Here is a tiny trained network, its code and every weight. The questions are about switching its units off for an input and a class, where a switched-off unit gives its printed mean instead of its output.

import numpy as np


def w(rows, s, z=0):
    codes = np.array(rows[::2]) - 128.0
    scale = np.full(codes.shape[1], s)
    scale[-1] = z or s
    return codes * scale


def f(y):
    return y / 2 * (1 + np.tanh(0.7978845608 * (y + 0.044715 * y**3)))


def log_softmax(a):
    a = a - a.max(-1, keepdims=True)
    return a - np.log(np.exp(a).sum(-1, keepdims=True))


def net(x, mask):
    res = np.array(x, float).reshape(1, 4) / 4 @ E
    y = f(res @ A[0][:, :-1].T + A[0][:, -1])
    res = res + np.where(mask, y, B[0][:, -1]) @ B[0][:, :-1]
    return log_softmax(res[-1] @ U[:, :-1].T + U[:, -1])


A, B = {}, {}
E = w([
[237,122,121,146,220,96,127],'x0',
[175,98,141,35,77,72,112],'x1',
[96,28,126,194,149,112,1],'x2',
[158,167,53,103,105,193,47],'x3',
],0.0097)
A[0] = w([
[146,68,114,39,66,93,130,220],'N1',
[126,193,123,76,114,198,223,21],'N2',
[126,173,128,95,127,132,178,2],'N3',
[139,117,141,54,82,97,104,12],'N4',
[62,146,85,98,102,101,149,161],'N5',
[80,36,133,130,125,132,48,39],'N6',
[227,141,78,139,213,132,171,131],'N7',
[9,137,121,89,48,159,136,154],'N8',
[149,181,57,98,107,199,77,6],'N9',
[110,86,181,119,126,84,187,110],'N10',
[143,182,99,75,99,102,187,231],'N11',
[85,92,217,157,121,71,203,67],'N12',
[55,142,148,128,72,176,145,3],'N13',
[157,164,52,95,83,127,71,212],'N14',
[55,176,79,222,151,206,180,221],'N15',
],0.011,0.0036)
B[0] = w([
[89,166,221,95,149,138,66,216],'N1',
[83,112,91,203,86,79,84,231],'N2',
[87,86,121,223,165,88,131,173],'N3',
[45,88,200,137,217,72,138,165],'N4',
[164,141,136,123,130,120,107,172],'N5',
[113,165,85,214,58,67,108,237],'N6',
[202,156,124,113,171,97,101,235],'N7',
[250,149,97,116,178,144,131,242],'N8',
[64,79,66,116,199,134,222,197],'N9',
[104,147,98,97,154,181,153,190],'N10',
[128,140,118,150,49,135,83,230],'N11',
[97,155,30,81,147,177,141,218],'N12',
[191,91,144,146,214,38,160,182],'N13',
[111,183,88,83,124,183,143,212],'N14',
[67,159,223,54,118,134,67,255],'N15',
],0.017,0.011)
U = w([
[76,128,78,218,70,64,108,87],'0',
[40,121,28,47,180,199,226,115],'1',
[241,123,141,97,195,78,138,179],'2',
[50,129,254,59,145,127,113,132],'3',
[148,162,165,49,52,210,106,254],'4',
[139,64,152,115,74,169,202,30],'5',
],0.0091,0.0044)

Each question gives the input, the list of numbers given to net, and the class t.
The units are the neurons (one row each of A and B). Each row of codes is followed by its name. A weight is (code - 128) times the scale printed after its matrix; where a second scale follows, it is the last column's (A, B and U).
mask holds one flag per neuron, in row order. A switched-off neuron (its flag False) gives its mean, the last column of its row in B, instead of its output. The means were averaged over made-up inputs and are rounded, as every weight is.
A unit's drop is (log p(t) with every unit on - log p(t) with that unit switched off) / (log p(t) with every unit on - log p(t) with every unit switched off).
The circuit of an input: a set's keep is (log p(t) with only the set's units on - log p(t) with every unit switched off) / (log p(t) with every unit on - log p(t) with every unit switched off). Starting from the 12 units with the biggest drops (on a tie, the unit counted first), units are removed one at a time, each time the one whose removal leaves the highest keep (on an exact tie, the one counted first), for as long as the keep stays at least 0.8.
circuit, biggest first: the units of the circuit, biggest drop first
top k neurons: the k neurons with the biggest drops, biggest first
drop of u: that unit's drop, to one decimal
input [-5,-5,-2,-6], class 1: top 2 neurons	(N12 N1)
input [3,-6,4,8], class 1: circuit, biggest first	(N9)
input [-1,-1,-2,2], class 4: circuit, biggest first	(N4 N3)
input [-3,-8,-3,-6], class 3: top 2 neurons	(N15 N9)
input [-8,2,7,3], class 2: top 3 neurons	(N8 N2 N13)
input [8,2,-8,-8], class 0: top 3 neurons	(N2 N11 N3)
input [-1,1,-5,-5], class 0: top 2 neurons	(N2 N11)
input [-1,8,3,5], class 3: top 2 neurons	(N1 N4)
input [-6,4,-6,-8], class 1: top 4 neurons	(N12 N10 N6 N8)
input [-6,4,-5,5], class 2: top 4 neurons	(N8 N6 N13 N12)
input [-6,-6,1,-1], class 2: top 3 neurons	(N8 N13 N1)
input [-6,-1,-5,5], class 2: top 4 neurons	(N8 N13 N6 N12)
input [2,3,2,5], class 1: top 2 neurons	(N15 N9)
input [3,-6,-1,5], class 3: circuit, biggest first	(N15)
input [-2,-6,2,4], class 3: drop of N15	1.5
input [-8,-8,3,2], class 2: drop of N13	0.7
input [7,8,-1,7], class 3: drop of N4	0.6
